Below are the code and all the weights of a small trained network. Each question names an input and a class and asks about switching units off, where a switched-off unit gives its printed mean instead of its output.

import numpy as np


def w(rows, s, z=0):
    codes = np.array(rows[::2]) - 128.0
    scale = np.full(codes.shape[1], s)
    scale[-1] = z or s
    return codes * scale


def norm(h):
    return h / np.sqrt((h * h).mean(-1, keepdims=True) + 1e-5)


def f(y):
    return np.maximum(y, 0)


def log_softmax(a):
    a = a - a.max(-1, keepdims=True)
    return a - np.log(np.exp(a).sum(-1, keepdims=True))


def net(x, mask):
    res = np.array(x, float).reshape(1, 3) / 4 @ E
    u = 0
    for l in range(3):
        y = f(norm(res) @ A[l][:, :-1].T + A[l][:, -1])
        res = res + np.where(mask[u : u + 5], y, B[l][:, -1]) @ B[l][:, :-1]
        u += 5
    return log_softmax(norm(res)[-1] @ U[:, :-1].T + U[:, -1])


A, B = {}, {}
E = w([
[129,127,132,130,126,128,125,135],'x0',
[49,218,229,112,172,125,137,94],'x1',
[77,99,108,253,185,223,130,80],'x2',
],0.0034)
A[0] = w([
[184,73,20,187,113,149,154,124,36],'0.n1',
[165,143,227,154,88,132,133,176,2],'0.n2',
[229,82,75,4,66,74,125,179,35],'0.n3',
[130,188,181,1,103,61,118,156,29],'0.n4',
[95,162,140,136,186,123,100,130,24],'0.n5',
],0.007,0.00074)
B[0] = w([
[208,107,201,102,98,166,153,203,198],'0.n1',
[109,147,74,117,133,84,133,114,146],'0.n2',
[32,156,22,141,147,52,114,1,250],'0.n3',
[216,138,245,101,71,194,193,205,225],'0.n4',
[70,162,83,162,92,160,135,109,157],'0.n5',
],0.0063,0.011)
A[1] = w([
[75,130,86,85,195,12,62,57,48],'1.n1',
[197,39,108,113,123,154,109,153,73],'1.n2',
[72,202,72,177,117,126,172,51,31],'1.n3',
[3,194,147,167,226,129,62,105,45],'1.n4',
[246,2,134,141,154,162,83,232,4],'1.n5',
],0.0087,0.00036)
B[1] = w([
[142,143,69,96,79,74,238,67,209],'1.n1',
[64,154,199,121,176,140,87,93,171],'1.n2',
[136,78,81,178,180,136,70,167,254],'1.n3',
[87,219,67,186,148,189,77,253,203],'1.n4',
[18,67,214,60,148,82,19,74,210],'1.n5',
],0.0074,0.0098)
A[2] = w([
[253,117,255,65,93,169,199,195,56],'2.n1',
[205,83,157,120,168,131,57,96,94],'2.n2',
[177,159,128,110,108,152,122,145,96],'2.n3',
[177,73,16,161,149,88,137,63,253],'2.n4',
[181,85,68,179,145,174,78,177,86],'2.n5',
],0.0086,0.0011)
B[2] = w([
[247,133,210,188,90,185,254,93,243],'2.n1',
[116,145,145,101,120,59,34,120,158],'2.n2',
[131,82,145,125,139,153,117,120,153],'2.n3',
[113,73,33,110,146,78,149,79,255],'2.n4',
[204,189,78,83,105,127,123,228,185],'2.n5',
],0.0079,0.0075)
U = w([
[122,104,7,104,115,50,166,63,147],'0',
[66,91,217,82,143,111,27,102,186],'1',
[220,145,209,144,81,169,213,119,178],'2',
[130,197,66,172,149,183,66,255,2],'3',
],0.0087,0.00069)

Each question gives the input, the list of numbers given to net, and the class t.
The units are the neurons (one row each of A and B). Each row of codes is followed by its name. A weight is (code - 128) times the scale printed after its matrix; where a second scale follows, it is the last column's (A, B and U).
mask holds one flag per neuron, layer by layer. A switched-off neuron (its flag False) gives its mean, the last column of its row in B, instead of its output. The means were averaged over made-up inputs and are rounded, as every weight is.
A unit's drop is (log p(t) with every unit on - log p(t) with that unit switched off) / (log p(t) with every unit on - log p(t) with every unit switched off).
The circuit of an input: a set's keep is (log p(t) with only the set's units on - log p(t) with every unit switched off) / (log p(t) with every unit on - log p(t) with every unit switched off). Starting from the 12 units with the biggest drops (on a tie, the unit counted first), units are removed one at a time, each time the one whose removal leaves the highest keep (on an exact tie, the one counted first), for as long as the keep stays at least 0.8.
circuit, biggest first: the units of the circuit, biggest drop first
k most important neurons: the k neurons with the biggest drops, biggest first
top k neurons in layer l: the k neurons of layer l with the biggest drops, biggest first
drop of u: that unit's drop, to one decimal
input [1,1,-3], class 2: circuit, biggest first : (0.n4)
input [3,2,8], class 3: 2 most important neurons : (0.n4; 0.n3)
input [0,2,7], class 3: 2 most important neurons : (0.n4; 0.n3)
input [-1,3,5], class 3: top 2 neurons in layer 0 : (0.n4; 0.n3)
input [5,0,6], class 1: drop of 2.n1 : 0.0
input [-1,4,-6], class 2: drop of 0.n4 : 2.3
input [8,-4,3], class 1: drop of 1.n5 : 0.5
input [-1,-5,5], class 1: drop of 1.n5 : 0.4
input [1,3,8], class 3: top 2 neurons in layer 0 : (0.n4; 0.n3)
input [-5,4,3], class 3: 2 most important neurons : (0.n4; 0.n3)
